Here is a tiny trained network, its code and every weight. The questions are about switching its units off for an input and a target symbol, where a switched-off unit gives its printed mean instead of its output.

import numpy as np


def w(rows, s, z=0):
    codes = np.array(rows[::2]) - 128.0
    scale = np.full(codes.shape[1], s)
    scale[-1] = z or s
    return codes * scale


def f(y):
    return y / 2 * (1 + np.tanh(0.7978845608 * (y + 0.044715 * y**3)))


def softmax(a):
    e = np.exp(a - a.max(-1, keepdims=True))
    return e / e.sum(-1, keepdims=True)


def log_softmax(a):
    a = a - a.max(-1, keepdims=True)
    return a - np.log(np.exp(a).sum(-1, keepdims=True))


def net(x, mask):
    ids = ['γδεζθμξπστφψω'.index(c) for c in x.split()]
    T = len(ids)
    res = E[ids] + P[:T]
    r = res
    for j in range(3):
        rows = slice(4 * j, 4 * j + 4)
        q, k, v = (r @ M[0][rows].T for M in (Q, K, V))
        z = softmax(np.where(np.tri(T) > 0, q @ k.T / 4**0.5, -1e9)) @ v
        o = O[0][rows]
        res = res + np.where(mask[j], z, o[:, -1]) @ o[:, :-1]
    y = f(res @ A[0][:, :-1].T + A[0][:, -1])
    res = res + np.where(mask[3:11], y, B[0][:, -1]) @ B[0][:, :-1]
    return log_softmax(res[-1] @ U[:, :-1].T + U[:, -1])


Q, K, V, O, A, B = {}, {}, {}, {}, {}, {}
E = w([
[244,100,118,118,106,176,141,51],'γ',
[78,253,165,117,158,129,184,162],'δ',
[76,231,154,201,34,108,140,163],'ε',
[182,74,107,95,113,27,148,105],'ζ',
[107,219,99,166,155,125,114,145],'θ',
[189,2,91,120,111,154,174,139],'μ',
[80,171,110,149,146,71,143,177],'ξ',
[132,193,97,146,145,62,111,117],'π',
[139,151,117,163,155,230,141,107],'σ',
[214,219,128,130,121,133,114,47],'τ',
[118,130,111,115,129,8,136,136],'φ',
[103,58,102,130,150,127,189,191],'ψ',
[152,252,131,151,141,158,120,99],'ω',
],0.021)
P = w([
[150,159,87,19,231,153,19,158],'0',
[4,185,7,128,224,139,103,79],'1',
[85,146,102,117,215,99,101,78],'2',
[109,136,116,146,194,97,124,74],'3',
[140,132,141,164,178,87,134,78],'4',
[163,120,150,179,167,87,150,77],'5',
[188,118,160,198,155,81,164,86],'6',
[213,123,155,224,139,89,171,103],'7',
[222,111,158,254,131,108,181,108],'8',
],0.0077)
Q[0] = w([
[138,134,166,142,139,187,44,115],'H0',
[118,58,240,126,77,138,33,140],'H0',
[155,162,238,121,119,148,155,180],'H0',
[62,129,173,123,32,126,33,167],'H0',
[249,200,79,189,225,130,74,96],'H1',
[134,184,97,215,161,12,37,119],'H1',
[135,214,252,145,38,194,112,171],'H1',
[110,111,138,225,226,95,167,120],'H1',
[135,81,135,63,153,186,38,99],'H2',
[82,127,56,191,179,134,84,129],'H2',
[114,103,187,127,255,120,58,115],'H2',
[128,161,207,136,115,146,110,75],'H2',
],0.0079)
K[0] = w([
[104,151,102,111,125,135,93,74],'H0',
[70,91,90,58,184,106,100,115],'H0',
[184,132,124,146,171,138,247,150],'H0',
[135,96,126,129,228,85,125,121],'H0',
[118,109,144,137,123,154,68,54],'H1',
[133,152,96,167,66,71,69,153],'H1',
[89,166,177,120,77,153,140,148],'H1',
[93,107,110,139,87,135,82,199],'H1',
[95,115,112,83,95,175,63,114],'H2',
[141,136,169,164,146,128,93,156],'H2',
[73,141,76,132,161,132,93,127],'H2',
[155,177,96,127,129,153,143,89],'H2',
],0.011)
V[0] = w([
[146,102,137,77,225,175,124,139],'H0',
[97,145,76,37,167,143,188,138],'H0',
[148,144,83,66,208,148,135,93],'H0',
[163,164,122,109,114,200,95,142],'H0',
[196,106,123,195,96,116,103,86],'H1',
[139,23,1,78,147,58,74,118],'H1',
[70,60,167,149,55,134,114,73],'H1',
[111,131,146,96,25,44,122,115],'H1',
[203,159,88,72,107,228,23,41],'H2',
[143,217,168,70,242,66,112,130],'H2',
[94,141,143,122,24,131,71,150],'H2',
[65,118,127,84,145,190,113,205],'H2',
],0.0077)
O[0] = w([
[102,129,106,212,69,76,41,168,140],'H0',
[136,135,132,201,134,111,112,140,162],'H0',
[107,122,89,179,192,165,2,103,200],'H0',
[99,159,135,78,141,160,47,139,163],'H0',
[103,193,113,53,190,98,96,240,142],'H1',
[65,184,136,164,146,159,62,106,108],'H1',
[83,170,81,93,75,165,132,134,50],'H1',
[111,116,101,102,106,219,143,136,91],'H1',
[38,102,64,183,105,94,170,137,138],'H2',
[117,66,148,77,113,180,63,159,254],'H2',
[110,97,111,99,125,99,233,77,49],'H2',
[145,164,81,18,123,103,104,131,85],'H2',
],0.0076,0.0084)
A[0] = w([
[230,160,38,106,94,221,75,99,70],'N0',
[110,168,94,197,98,110,87,167,115],'N1',
[140,254,144,122,110,35,117,108,116],'N2',
[136,100,135,111,168,168,107,61,176],'N3',
[102,29,109,93,95,38,100,244,143],'N4',
[68,168,179,141,166,146,159,222,147],'N5',
[222,38,92,112,123,55,149,66,100],'N6',
[93,98,146,68,52,139,213,75,3],'N7',
],0.0094,0.005)
B[0] = w([
[76,114,103,120,124,153,43,97,172],'N0',
[180,139,210,72,169,140,203,144,254],'N1',
[83,90,32,144,188,173,91,175,154],'N2',
[126,118,53,138,70,59,131,168,199],'N3',
[66,123,63,133,120,217,98,59,155],'N4',
[86,112,36,156,149,152,107,127,169],'N5',
[68,139,114,96,171,197,114,177,155],'N6',
[94,10,114,177,152,46,100,106,151],'N7',
],0.011,0.0093)
U = w([
[102,160,100,116,129,149,155,115,142],'γ',
[148,137,114,57,98,178,124,149,140],'δ',
[99,100,76,120,163,86,140,85,52],'ε',
[255,117,250,143,130,95,154,84,168],'ζ',
[127,132,118,117,127,136,124,139,69],'θ',
[139,162,82,105,127,126,149,131,123],'μ',
[135,131,118,102,121,140,127,135,82],'ξ',
[133,137,111,110,123,135,136,114,118],'π',
[121,144,101,108,125,141,132,143,100],'σ',
[49,92,81,178,190,173,57,118,135],'τ',
[211,115,192,209,130,46,127,120,254],'φ',
[154,148,89,98,125,129,132,149,69],'ψ',
[115,131,126,120,123,145,125,127,73],'ω',
],0.0099,0.007)

Each question gives the input, a string of symbols that net reads in full, and the target symbol t.
The units are the heads (4 rows each of Q, K, V and O) and the neurons (one row each of A and B). Each row of codes is followed by its name. A weight is (code - 128) times the scale printed after its matrix; where a second scale follows, it is the last column's (O, A, B and U).
mask holds one flag per unit, heads first, then neurons. A switched-off unit (its flag False) gives its mean, the last column of its rows in O or B, instead of its output. The means were averaged over made-up inputs and are rounded, as every weight is.
A unit's drop is (log p(t) with every unit on - log p(t) with that unit switched off) / (log p(t) with every unit on - log p(t) with every unit switched off).
The circuit of an input: a set's keep is (log p(t) with only the set's units on - log p(t) with every unit switched off) / (log p(t) with every unit on - log p(t) with every unit switched off). Starting from all 11 units, units are removed one at a time, each time the one whose removal leaves the highest keep (on an exact tie, the one counted first), for as long as the keep stays at least 0.8.
units of the circuit, in order: the units of the circuit, biggest drop first
top k neurons: the k neurons with the biggest drops, biggest first
which heads matter: for each layer, one digit per head in row order, 1 if its drop is at least 0.15 and else 0, layers parted by /
input γ μ σ σ, target φ: which heads matter	011
input π δ ω ω θ ε ψ, target ε: units of the circuit, in order	[N7; H0]
input ξ ε γ, target ε: top 2 neurons	[N7; N1]
input π ε ξ, target ε: units of the circuit, in order	[H0; N7; H1]
input θ ξ π γ, target τ: top 2 neurons	[N0; N1]
input ε θ δ ψ γ δ ψ τ μ, target δ: which heads matter	101
input ξ ω σ θ ψ π θ, target φ: which heads matter	010
input δ φ δ ζ, target τ: which heads matter	001
input ψ γ μ μ, target φ: which heads matter	111
input γ ζ δ μ δ ξ ξ ε θ, target ε: units of the circuit, in order	[N7; H0; H1]
input γ μ γ μ δ μ γ ε, target γ: top 2 neurons	[N1; N4]
input γ ζ ζ γ γ σ π, target τ: which heads matter	010
input δ ψ γ γ μ ε ζ, target ε: units of the circuit, in order	[H0; N7; N4]
input π ζ φ μ μ ζ ε π, target ε: units of the circuit, in order	[H0; N7; N2]
input γ δ ω μ φ, target τ: units of the circuit, in order	[N4]
input ψ δ φ π ξ ε δ, target ε: units of the circuit, in order	[N7; H0; H1]
input δ μ γ, target τ: top 2 neurons	[N0; N2]
input σ ψ σ δ δ, target φ: top 4 neurons	[N1; N4; N0; N6]
input ψ ε ξ, target ε: units of the circuit, in order	[N7; H0; H1]
input π ψ σ ε τ, target ε: which heads matter	101
input ω σ ω, target φ: which heads matter	011
input γ δ ψ φ ξ ω ξ π, target τ: which heads matter	001
input τ ζ δ δ π δ, target ζ: which heads matter	011
input φ σ ψ φ σ, target φ: which heads matter	010
input δ μ δ ξ ζ ψ μ γ ψ, target φ: units of the circuit, in order	[H2]
